Here is a tiny trained network, its code and every weight. The questions are about switching its units off for an input and a class, where a switched-off unit gives its printed mean instead of its output.

import numpy as np


def w(rows, s, z=0):
    codes = np.array(rows[::2]) - 128.0
    scale = np.full(codes.shape[1], s)
    scale[-1] = z or s
    return codes * scale


def f(y):
    return y / 2 * (1 + np.tanh(0.7978845608 * (y + 0.044715 * y**3)))


def log_softmax(a):
    a = a - a.max(-1, keepdims=True)
    return a - np.log(np.exp(a).sum(-1, keepdims=True))


def net(x, mask):
    res = np.array(x, float).reshape(1, 2) / 4 @ E
    y = f(res @ A[0][:, :-1].T + A[0][:, -1])
    res = res + np.where(mask, y, B[0][:, -1]) @ B[0][:, :-1]
    return log_softmax(res[-1] @ U[:, :-1].T + U[:, -1])


A, B = {}, {}
E = w([
[77,18,57],'x0',
[118,1,203],'x1',
],0.0076)
A[0] = w([
[120,179,41,25],'n1',
[173,119,113,2],'n2',
[138,208,249,29],'n3',
[151,47,227,26],'n4',
[156,143,90,7],'n5',
[154,189,20,66],'n6',
[104,63,5,38],'n7',
],0.011,0.0059)
B[0] = w([
[116,93,239,185],'n1',
[180,101,247,82],'n2',
[224,94,136,246],'n3',
[83,135,225,233],'n4',
[162,88,247,98],'n5',
[76,103,190,253],'n6',
[255,142,165,235],'n7',
],0.034,0.0037)
U = w([
[248,140,118,73],'0',
[56,141,190,44],'1',
[93,166,24,254],'2',
],0.018,0.0064)

Each question gives the input, the list of numbers given to net, and the class t.
The units are the neurons (one row each of A and B). Each row of codes is followed by its name. A weight is (code - 128) times the scale printed after its matrix; where a second scale follows, it is the last column's (A, B and U).
mask holds one flag per neuron, in row order. A switched-off neuron (its flag False) gives its mean, the last column of its row in B, instead of its output. The means were averaged over made-up inputs and are rounded, as every weight is.
A unit's drop is (log p(t) with every unit on - log p(t) with that unit switched off) / (log p(t) with every unit on - log p(t) with every unit switched off).
The circuit of an input: a set's keep is (log p(t) with only the set's units on - log p(t) with every unit switched off) / (log p(t) with every unit on - log p(t) with every unit switched off). Starting from all 7 units, units are removed one at a time, each time the one whose removal leaves the highest keep (on an exact tie, the one counted first), for as long as the keep stays at least 0.8.
units of the circuit, in order: the units of the circuit, biggest drop first
most important unit: the unit with the biggest drop
k most important neurons: the k neurons with the biggest drops, biggest first
drop when u is switched off: that unit's drop, to one decimal
input [-2,0], class 2: most important unit	n7
input [3,-3], class 2: units of the circuit, in order	[n3; n4]
input [-3,1], class 2: 2 most important neurons	[n7; n1]
input [-3,-2], class 2: units of the circuit, in order	[n7; n4]
input [5,4], class 0: 2 most important neurons	[n7; n6]
input [2,3], class 2: units of the circuit, in order	[n6; n1; n3]
input [-6,-8], class 1: 2 most important neurons	[n6; n1]
input [4,-5], class 1: 2 most important neurons	[n6; n3]
input [3,1], class 2: 2 most important neurons	[n3; n1]
input [5,-6], class 1: 3 most important neurons	[n6; n3; n1]
input [-4,-6], class 1: 2 most important neurons	[n6; n7]
input [6,6], class 0: 3 most important neurons	[n7; n6; n1]
input [-2,3], class 2: drop when n7 is switched off	0.3
input [8,7], class 0: drop when n7 is switched off	8.3
input [-1,-5], class 1: drop when n6 is switched off	0.0
input [6,4], class 0: most important neuron	[n7]
